Below is a small trained network, with its code and all its weights. Each question gives an input and a target symbol and asks what happens when units are switched off, that is, made to give their printed mean instead of their output.

import numpy as np


def w(rows, s, z=0):
    codes = np.array(rows[::2]) - 128.0
    scale = np.full(codes.shape[1], s)
    scale[-1] = z or s
    return codes * scale


def f(y):
    return np.maximum(y, 0)


def softmax(a):
    e = np.exp(a - a.max(-1, keepdims=True))
    return e / e.sum(-1, keepdims=True)


def log_softmax(a):
    a = a - a.max(-1, keepdims=True)
    return a - np.log(np.exp(a).sum(-1, keepdims=True))


def net(x, mask):
    ids = ['ΛΦΨαβδεζηπω'.index(c) for c in x.split()]
    T = len(ids)
    res = E[ids] + P[:T]
    q, k, v = (res @ M[0].T for M in (Q, K, V))
    z = softmax(np.where(np.tri(T) > 0, q @ k.T / 2**0.5, -1e9)) @ v
    res = res + np.where(mask[0], z, O[0][:, -1]) @ O[0][:, :-1]
    y = f(res @ A[0][:, :-1].T + A[0][:, -1])
    res = res + np.where(mask[1:17], y, B[0][:, -1]) @ B[0][:, :-1]
    return log_softmax(res[-1] @ U[:, :-1].T + U[:, -1])


Q, K, V, O, A, B = {}, {}, {}, {}, {}, {}
E = w([
[13,113,99],'Λ',
[121,60,248],'Φ',
[126,96,183],'Ψ',
[178,115,4],'α',
[223,111,87],'β',
[113,166,129],'δ',
[111,197,133],'ε',
[193,110,208],'ζ',
[97,157,127],'η',
[164,153,145],'π',
[129,109,148],'ω',
],0.018)
P = w([
[140,42,102],'0',
[172,218,151],'1',
[5,2,164],'2',
[154,232,153],'3',
[3,18,169],'4',
[160,230,149],'5',
],0.0085)
Q[0] = w([
[5,128,254],'H1',
[226,129,80],'H1',
],0.0089)
K[0] = w([
[114,255,118],'H1',
[163,24,187],'H1',
],0.0094)
V[0] = w([
[200,187,43],'H1',
[11,255,170],'H1',
],0.0034)
O[0] = w([
[78,147,77,254],'H1',
[106,95,1,13],'H1',
],0.006,0.00032)
A[0] = w([
[55,157,180,105],'N1',
[132,126,213,158],'N2',
[197,181,152,154],'N3',
[89,166,119,186],'N4',
[95,169,141,87],'N5',
[164,171,7,119],'N6',
[124,182,113,187],'N7',
[138,183,87,162],'N8',
[222,198,130,197],'N9',
[138,50,142,24],'N10',
[196,98,76,147],'N11',
[192,101,145,98],'N12',
[175,218,137,56],'N13',
[125,223,88,2],'N14',
[81,87,217,81],'N15',
[206,182,196,44],'N16',
],0.014,0.0094)
B[0] = w([
[142,137,161,170],'N1',
[78,119,119,190],'N2',
[109,67,151,202],'N3',
[172,120,97,188],'N4',
[129,163,158,141],'N5',
[110,160,146,205],'N6',
[109,126,90,192],'N7',
[138,139,83,188],'N8',
[67,107,131,244],'N9',
[104,109,3,140],'N10',
[131,167,179,183],'N11',
[147,182,128,153],'N12',
[227,147,118,170],'N13',
[159,143,201,147],'N14',
[182,186,133,178],'N15',
[190,72,115,170],'N16',
],0.014,0.011)
U = w([
[72,104,6,78],'Λ',
[132,140,241,1],'Φ',
[19,86,186,147],'Ψ',
[69,190,185,187],'α',
[173,116,157,175],'β',
[159,121,98,145],'δ',
[245,161,109,91],'ε',
[133,75,172,181],'ζ',
[136,123,73,145],'η',
[168,65,41,138],'π',
[28,62,96,161],'ω',
],0.012,0.0029)

Each question gives the input, a string of symbols that net reads in full, and the target symbol t.
The units are the heads (2 rows each of Q, K, V and O) and the neurons (one row each of A and B). Each row of codes is followed by its name. A weight is (code - 128) times the scale printed after its matrix; where a second scale follows, it is the last column's (O, A, B and U).
mask holds one flag per unit, heads first, then neurons. A switched-off unit (its flag False) gives its mean, the last column of its rows in O or B, instead of its output. The means were averaged over made-up inputs and are rounded, as every weight is.
A unit's drop is (log p(t) with every unit on - log p(t) with that unit switched off) / (log p(t) with every unit on - log p(t) with every unit switched off).
The circuit of an input: a set's keep is (log p(t) with only the set's units on - log p(t) with every unit switched off) / (log p(t) with every unit on - log p(t) with every unit switched off). Starting from the 12 units with the biggest drops (on a tie, the unit counted first), units are removed one at a time, each time the one whose removal leaves the highest keep (on an exact tie, the one counted first), for as long as the keep stays at least 0.8.
circuit, biggest first: the units of the circuit, biggest drop first
k most important neurons: the k neurons with the biggest drops, biggest first
drop when u is switched off: that unit's drop, to one decimal
input Φ α ε Φ β ε, target ε: 4 most important neurons : [N13 N14 N4 N8]
input π α π ε ε, target Λ: circuit, biggest first : [H1 N11]
input δ ζ β α Φ Ψ, target Ψ: 2 most important neurons : [N2 N13]
input ω α Φ, target α: circuit, biggest first : [N15 N2]
input α π π Ψ, target Ψ: circuit, biggest first : [N13 N2]
input π α ζ α η, target α: circuit, biggest first : [N3 N15]
input ω ε ε π, target π: 2 most important neurons : [N13 N16]
input ζ ε π α, target α: 4 most important neurons : [N6 N11 N9 N16]
input ζ α α ζ, target ζ: 3 most important neurons : [N16 N3 N9]
input Λ α η η ε ε, target ε: most important neuron : [N13]
input β ζ π ω, target ω: drop when N2 is switched off : 0.1
input ε α Λ ζ, target ζ: drop when N13 is switched off : 0.2
input π α π α Φ, target α: drop when N10 is switched off : 0.2
